Here is a tiny trained network, its code and every weight. The questions are about switching its units off for an input and a class, where a switched-off unit gives its printed mean instead of its output.

import numpy as np


def w(rows, s, z=0):
    codes = np.array(rows[::2]) - 128.0
    scale = np.full(codes.shape[1], s)
    scale[-1] = z or s
    return codes * scale


def f(y):
    return np.maximum(y, 0)


def log_softmax(a):
    a = a - a.max(-1, keepdims=True)
    return a - np.log(np.exp(a).sum(-1, keepdims=True))


def net(x, mask):
    res = np.array(x, float).reshape(1, 6) / 4 @ E
    y = f(res @ A[0][:, :-1].T + A[0][:, -1])
    res = res + np.where(mask, y, B[0][:, -1]) @ B[0][:, :-1]
    return log_softmax(res[-1] @ U[:, :-1].T + U[:, -1])


A, B = {}, {}
E = w([
[151,78,69,144,17,79,45,64,132,162],'x0',
[51,197,108,92,229,94,2,96,39,201],'x1',
[86,121,143,213,89,139,60,243,153,174],'x2',
[109,170,78,71,58,117,118,200,73,30],'x3',
[225,113,165,156,132,133,87,148,49,97],'x4',
[148,147,65,193,174,6,137,186,195,149],'x5',
],0.0095)
A[0] = w([
[46,128,88,82,103,101,165,114,195,161,146],'N0',
[103,175,111,76,166,114,52,114,105,178,88],'N1',
[73,103,202,126,85,242,50,156,154,129,188],'N2',
[231,126,158,128,169,66,91,175,122,111,135],'N3',
[123,152,65,172,146,8,135,184,200,141,180],'N4',
[163,101,71,108,64,73,102,80,152,165,1],'N5',
[199,61,158,96,54,150,195,164,236,100,79],'N6',
[157,131,114,67,154,82,177,26,105,85,62],'N7',
[161,73,49,100,26,81,43,89,158,185,18],'N8',
[187,91,136,155,81,111,115,73,53,141,201],'N9',
[115,215,216,146,232,131,191,187,154,63,66],'N10',
[120,60,209,254,189,158,149,29,165,220,72],'N11',
[87,166,59,128,84,139,138,181,82,70,66],'N12',
],0.0085,0.0035)
B[0] = w([
[174,58,183,57,131,202,254,194,134,129,190],'N0',
[203,179,120,63,191,142,77,180,118,165,194],'N1',
[102,105,157,110,76,69,135,52,97,162,214],'N2',
[164,11,183,88,105,136,185,126,136,120,183],'N3',
[59,102,186,94,100,56,154,105,158,131,235],'N4',
[112,161,104,162,151,199,90,76,159,95,181],'N5',
[226,190,140,127,181,84,87,138,145,209,249],'N6',
[52,74,106,166,59,92,76,105,58,219,193],'N7',
[113,153,113,147,129,191,106,98,201,118,218],'N8',
[95,109,129,74,129,173,108,148,164,100,192],'N9',
[81,146,160,236,148,188,66,104,160,94,229],'N10',
[139,167,65,134,99,109,182,143,18,44,230],'N11',
[112,160,45,141,121,91,160,124,66,68,186],'N12',
],0.0098,0.014)
U = w([
[81,155,123,174,141,202,88,86,187,95,49],'0',
[173,174,109,102,160,96,87,162,138,197,43],'1',
[116,145,10,138,96,88,156,150,95,59,80],'2',
[85,95,195,80,94,92,120,79,129,128,107],'3',
[70,92,113,163,74,94,102,134,117,207,254],'4',
[131,50,169,55,130,183,147,154,137,100,224],'5',
],0.013,0.0057)

Each question gives the input, the list of numbers given to net, and the class t.
The units are the neurons (one row each of A and B). Each row of codes is followed by its name. A weight is (code - 128) times the scale printed after its matrix; where a second scale follows, it is the last column's (A, B and U).
mask holds one flag per neuron, in row order. A switched-off neuron (its flag False) gives its mean, the last column of its row in B, instead of its output. The means were averaged over made-up inputs and are rounded, as every weight is.
A unit's drop is (log p(t) with every unit on - log p(t) with that unit switched off) / (log p(t) with every unit on - log p(t) with every unit switched off).
The circuit of an input: a set's keep is (log p(t) with only the set's units on - log p(t) with every unit switched off) / (log p(t) with every unit on - log p(t) with every unit switched off). Starting from the 12 units with the biggest drops (on a tie, the unit counted first), units are removed one at a time, each time the one whose removal leaves the highest keep (on an exact tie, the one counted first), for as long as the keep stays at least 0.8.
units of the circuit, in order: the units of the circuit, biggest drop first
unit that matters most: the unit with the biggest drop
top k neurons: the k neurons with the biggest drops, biggest first
drop when u is switched off: that unit's drop, to one decimal
input [4,6,-2,-7,-4,5], class 2: unit that matters most	N11
input [-8,4,-4,4,8,6], class 0: top 2 neurons	(N10, N0)
input [-5,4,-2,-1,-5,6], class 3: top 4 neurons	(N4, N8, N6, N5)
input [5,-5,4,-1,4,6], class 3: units of the circuit, in order	(N4, N3)
input [-2,7,-3,6,4,-6], class 1: top 2 neurons	(N1, N11)
input [-3,0,3,4,2,5], class 3: top 4 neurons	(N11, N4, N3, N7)
input [1,6,6,6,-4,-3], class 1: top 3 neurons	(N1, N11, N7)
input [-2,-1,-5,-4,-5,0], class 4: top 2 neurons	(N7, N12)
input [7,-3,2,-2,7,7], class 0: top 2 neurons	(N8, N5)
input [5,6,-6,-6,-8,-5], class 5: top 2 neurons	(N0, N6)
input [7,-3,-4,3,5,8], class 3: top 2 neurons	(N4, N3)
input [-8,-2,2,8,2,-8], class 0: top 2 neurons	(N10, N11)
input [-3,-3,-5,-5,-7,5], class 5: top 4 neurons	(N0, N2, N12, N11)
input [-3,2,-4,6,4,-1], class 2: unit that matters most	N12
input [-5,-4,-4,6,-1,-8], class 3: top 2 neurons	(N11, N2)
input [-7,0,5,1,1,8], class 3: top 4 neurons	(N4, N3, N8, N5)
input [-2,-4,-8,5,6,4], class 4: top 2 neurons	(N7, N11)
input [-2,2,-6,-2,0,0], class 4: top 2 neurons	(N7, N6)
input [-6,-1,3,-6,7,6], class 5: drop when N0 is switched off	-0.1
input [4,3,-6,0,8,-1], class 5: drop when N6 is switched off	0.2
input [8,5,3,2,1,-1], class 0: drop when N8 is switched off	0.1
input [-6,-2,-5,5,-4,8], class 3: drop when N11 is switched off	0.1
input [7,2,-1,-4,0,-6], class 0: unit that matters most	N8
